Below are the code and all the weights of a small trained network. Each question names an input and a target symbol and asks about switching units off, where a switched-off unit gives its printed mean instead of its output.

import numpy as np


def w(rows, s, z=0):
    codes = np.array(rows[::2]) - 128.0
    scale = np.full(codes.shape[1], s)
    scale[-1] = z or s
    return codes * scale


def norm(h):
    return h / np.sqrt((h * h).mean(-1, keepdims=True) + 1e-5)


def f(y):
    return np.maximum(y, 0)


def softmax(a):
    e = np.exp(a - a.max(-1, keepdims=True))
    return e / e.sum(-1, keepdims=True)


def log_softmax(a):
    a = a - a.max(-1, keepdims=True)
    return a - np.log(np.exp(a).sum(-1, keepdims=True))


def net(x, mask):
    ids = ['ΓΘΛΞΠΨβδζηστφω'.index(c) for c in x.split()]
    T = len(ids)
    res = E[ids] + P[:T]
    u = 0
    for l in range(2):
        r = norm(res)
        for j in range(3):
            rows = slice(4 * j, 4 * j + 4)
            q, k, v = (r @ M[l][rows].T for M in (Q, K, V))
            z = softmax(np.where(np.tri(T) > 0, q @ k.T / 4**0.5, -1e9)) @ v
            o = O[l][rows]
            res = res + np.where(mask[u + j], z, o[:, -1]) @ o[:, :-1]
        u += 3
        y = f(norm(res) @ A[l][:, :-1].T + A[l][:, -1])
        res = res + np.where(mask[u : u + 4], y, B[l][:, -1]) @ B[l][:, :-1]
        u += 4
    return log_softmax(norm(res)[-1] @ U[:, :-1].T + U[:, -1])


Q, K, V, O, A, B = {}, {}, {}, {}, {}, {}
E = w([
[104,52,45,129],'Γ',
[67,45,67,73],'Θ',
[135,64,90,48],'Λ',
[94,140,150,187],'Ξ',
[69,137,131,164],'Π',
[176,130,142,61],'Ψ',
[80,186,181,253],'β',
[107,107,85,41],'δ',
[133,188,166,154],'ζ',
[245,103,177,166],'η',
[79,111,156,165],'σ',
[142,160,141,60],'τ',
[112,165,131,61],'φ',
[186,31,85,221],'ω',
],0.005)
P = w([
[158,156,129,131],'0',
[66,37,254,127],'1',
[124,124,88,101],'2',
[101,141,127,119],'3',
[186,140,246,190],'4',
[125,123,90,101],'5',
],0.0098)
Q[0] = w([
[200,2,77,136],'0.h0',
[207,140,105,29],'0.h0',
[202,147,64,216],'0.h0',
[39,20,95,111],'0.h0',
[158,143,69,119],'0.h1',
[88,86,130,137],'0.h1',
[120,159,143,86],'0.h1',
[120,61,155,126],'0.h1',
[161,150,141,174],'0.h2',
[118,103,114,120],'0.h2',
[142,148,103,75],'0.h2',
[97,113,90,158],'0.h2',
],0.0089)
K[0] = w([
[145,11,100,128],'0.h0',
[185,121,134,66],'0.h0',
[200,95,95,219],'0.h0',
[42,90,57,94],'0.h0',
[119,73,171,98],'0.h1',
[112,138,96,122],'0.h1',
[125,148,134,111],'0.h1',
[186,142,63,138],'0.h1',
[175,183,108,125],'0.h2',
[133,91,149,155],'0.h2',
[84,139,135,149],'0.h2',
[136,112,117,156],'0.h2',
],0.011)
V[0] = w([
[254,116,47,155],'0.h0',
[167,40,120,99],'0.h0',
[19,108,77,32],'0.h0',
[130,237,224,115],'0.h0',
[96,2,239,105],'0.h1',
[176,101,106,51],'0.h1',
[98,88,127,166],'0.h1',
[91,123,201,90],'0.h1',
[170,140,141,139],'0.h2',
[133,119,150,132],'0.h2',
[139,115,172,123],'0.h2',
[91,108,127,187],'0.h2',
],0.0033)
O[0] = w([
[46,100,118,103,209],'0.h0',
[137,153,167,143,253],'0.h0',
[237,140,210,255,77],'0.h0',
[83,43,68,125,52],'0.h0',
[71,68,76,47,181],'0.h1',
[145,161,112,184,209],'0.h1',
[78,133,84,151,89],'0.h1',
[43,129,86,71,121],'0.h1',
[159,114,99,90,170],'0.h2',
[142,133,149,161,167],'0.h2',
[139,149,161,166,206],'0.h2',
[161,95,148,89,94],'0.h2',
],0.0024,0.0006)
A[0] = w([
[117,115,196,247,43],'0.n0',
[161,35,115,179,128],'0.n1',
[53,220,254,120,64],'0.n2',
[114,141,140,6,253],'0.n3',
],0.0036,0.0017)
B[0] = w([
[131,135,108,30,216],'0.n0',
[37,176,225,106,203],'0.n1',
[150,4,110,138,208],'0.n2',
[50,121,135,216,253],'0.n3',
],0.0037,0.0024)
Q[1] = w([
[115,97,174,96],'1.h0',
[107,159,164,151],'1.h0',
[102,98,138,154],'1.h0',
[177,142,106,78],'1.h0',
[77,97,181,138],'1.h1',
[143,119,62,79],'1.h1',
[156,131,91,130],'1.h1',
[182,130,101,135],'1.h1',
[112,94,123,138],'1.h2',
[133,69,221,201],'1.h2',
[89,175,119,224],'1.h2',
[254,137,68,44],'1.h2',
],0.0091)
K[1] = w([
[134,139,100,155],'1.h0',
[147,179,159,170],'1.h0',
[124,104,138,193],'1.h0',
[106,148,95,47],'1.h0',
[164,236,166,131],'1.h1',
[108,56,146,124],'1.h1',
[112,92,115,128],'1.h1',
[75,71,72,110],'1.h1',
[162,87,115,163],'1.h2',
[190,112,181,232],'1.h2',
[117,255,92,220],'1.h2',
[54,46,133,73],'1.h2',
],0.009)
V[1] = w([
[85,175,39,67],'1.h0',
[144,51,131,96],'1.h0',
[184,180,138,111],'1.h0',
[144,134,66,153],'1.h0',
[151,154,206,186],'1.h1',
[180,175,137,177],'1.h1',
[60,168,197,160],'1.h1',
[165,180,157,68],'1.h1',
[109,148,122,213],'1.h2',
[151,48,217,153],'1.h2',
[174,176,3,210],'1.h2',
[46,205,92,165],'1.h2',
],0.0048)
O[1] = w([
[96,111,168,115,7],'1.h0',
[184,237,137,174,129],'1.h0',
[32,100,114,204,104],'1.h0',
[113,122,185,130,113],'1.h0',
[2,149,118,126,244],'1.h1',
[53,127,82,77,247],'1.h1',
[96,185,83,166,143],'1.h1',
[120,134,136,36,142],'1.h1',
[191,239,49,207,178],'1.h2',
[58,66,133,218,148],'1.h2',
[206,74,69,119,244],'1.h2',
[114,200,100,115,96],'1.h2',
],0.0034,0.0017)
A[1] = w([
[104,79,255,158,2],'1.n0',
[108,149,123,171,228],'1.n1',
[89,134,167,90,129],'1.n2',
[125,194,121,117,154],'1.n3',
],0.0089,0.00078)
B[1] = w([
[5,89,220,141,255],'1.n0',
[172,55,192,113,152],'1.n1',
[253,141,181,189,163],'1.n2',
[96,125,212,164,153],'1.n3',
],0.0057,0.0066)
U = w([
[152,101,52,136,194],'Γ',
[49,58,27,108,42],'Θ',
[189,36,120,51,48],'Λ',
[191,174,100,167,227],'Ξ',
[172,178,98,158,217],'Π',
[244,120,180,76,82],'Ψ',
[82,184,98,251,110],'β',
[131,133,100,42,196],'δ',
[18,193,77,102,44],'ζ',
[49,58,189,118,156],'η',
[169,142,210,195,108],'σ',
[166,192,173,83,115],'τ',
[102,217,148,78,111],'φ',
[209,38,99,232,2],'ω',
],0.013,0.0029)

Each question gives the input, a string of symbols that net reads in full, and the target symbol t.
The units are the heads (4 rows each of Q, K, V and O) and the neurons (one row each of A and B). Each row of codes is followed by its name. A weight is (code - 128) times the scale printed after its matrix; where a second scale follows, it is the last column's (O, A, B and U).
mask holds one flag per unit, layer by layer, with each layer's heads first. A switched-off unit (its flag False) gives its mean, the last column of its rows in O or B, instead of its output. The means were averaged over made-up inputs and are rounded, as every weight is.
A unit's drop is (log p(t) with every unit on - log p(t) with that unit switched off) / (log p(t) with every unit on - log p(t) with every unit switched off).
The circuit of an input: a set's keep is (log p(t) with only the set's units on - log p(t) with every unit switched off) / (log p(t) with every unit on - log p(t) with every unit switched off). Starting from the 12 units with the biggest drops (on a tie, the unit counted first), units are removed one at a time, each time the one whose removal leaves the highest keep (on an exact tie, the one counted first), for as long as the keep stays at least 0.8.
circuit, biggest first: the units of the circuit, biggest drop first
unit that matters most: the unit with the biggest drop
k most important neurons: the k neurons with the biggest drops, biggest first
k most important neurons of layer l: the k neurons of layer l with the biggest drops, biggest first
heads that matter: for each layer, one digit per head in row order, 1 if its drop is at least 0.15 and else 0, layers parted by /
input Ψ Λ η Λ, target Ψ: 2 most important neurons of layer 0	(0.n3; 0.n1)
input ζ ω τ, target τ: circuit, biggest first	(1.h2; 1.n0; 0.n3; 1.n2)
input Θ δ β ζ ω, target η: most important neuron of layer 0	(0.n3)
input ω φ Ξ, target Ξ: circuit, biggest first	(1.n0; 0.h0; 1.h2)
input Ξ Θ ζ, target ζ: heads that matter	010 / 001
input ζ Θ Λ σ η, target η: heads that matter	100 / 000
input σ Θ Θ Ξ, target σ: 2 most important neurons of layer 1	(1.n0; 1.n1)
input τ η η β Θ Ψ, target Ψ: circuit, biggest first	(1.h2; 1.n0; 1.n2)
input η ω Λ, target Λ: circuit, biggest first	(1.n0; 0.h0)
input Θ Θ η ζ, target Θ: heads that matter	110 / 011
input δ η Γ τ, target δ: 2 most important neurons	(0.n3; 0.n1)
input ω φ ω Θ, target ω: circuit, biggest first	(0.h0; 1.n0; 1.h2)
input β η ω Ξ, target β: heads that matter	110 / 001
input Θ ζ β η, target Θ: most important neuron	(0.n3)
input Ψ Θ β η, target Ψ: 3 most important neurons of layer 0	(0.n3; 0.n1; 0.n2)
input ω ω Ψ ζ, target ω: circuit, biggest first	(0.n2; 1.n0; 1.h2)
input φ η Π ω, target φ: 3 most important neurons of layer 0	(0.n1; 0.n3; 0.n0)
input Ξ ω Π Γ, target Ξ: circuit, biggest first	(0.h0; 1.h2; 1.n0)
input Θ η η Θ, target Θ: 2 most important neurons of layer 0	(0.n0; 0.n2)
input Ψ ζ Θ η Π φ, target φ: heads that matter	000 / 001
input η Θ Λ η η Ξ, target Ξ: unit that matters most	0.h0
input ω Π σ η, target ω: 2 most important neurons of layer 1	(1.n0; 1.n1)
input Ψ Θ η τ, target Ψ: 2 most important neurons	(0.n3; 1.n0)
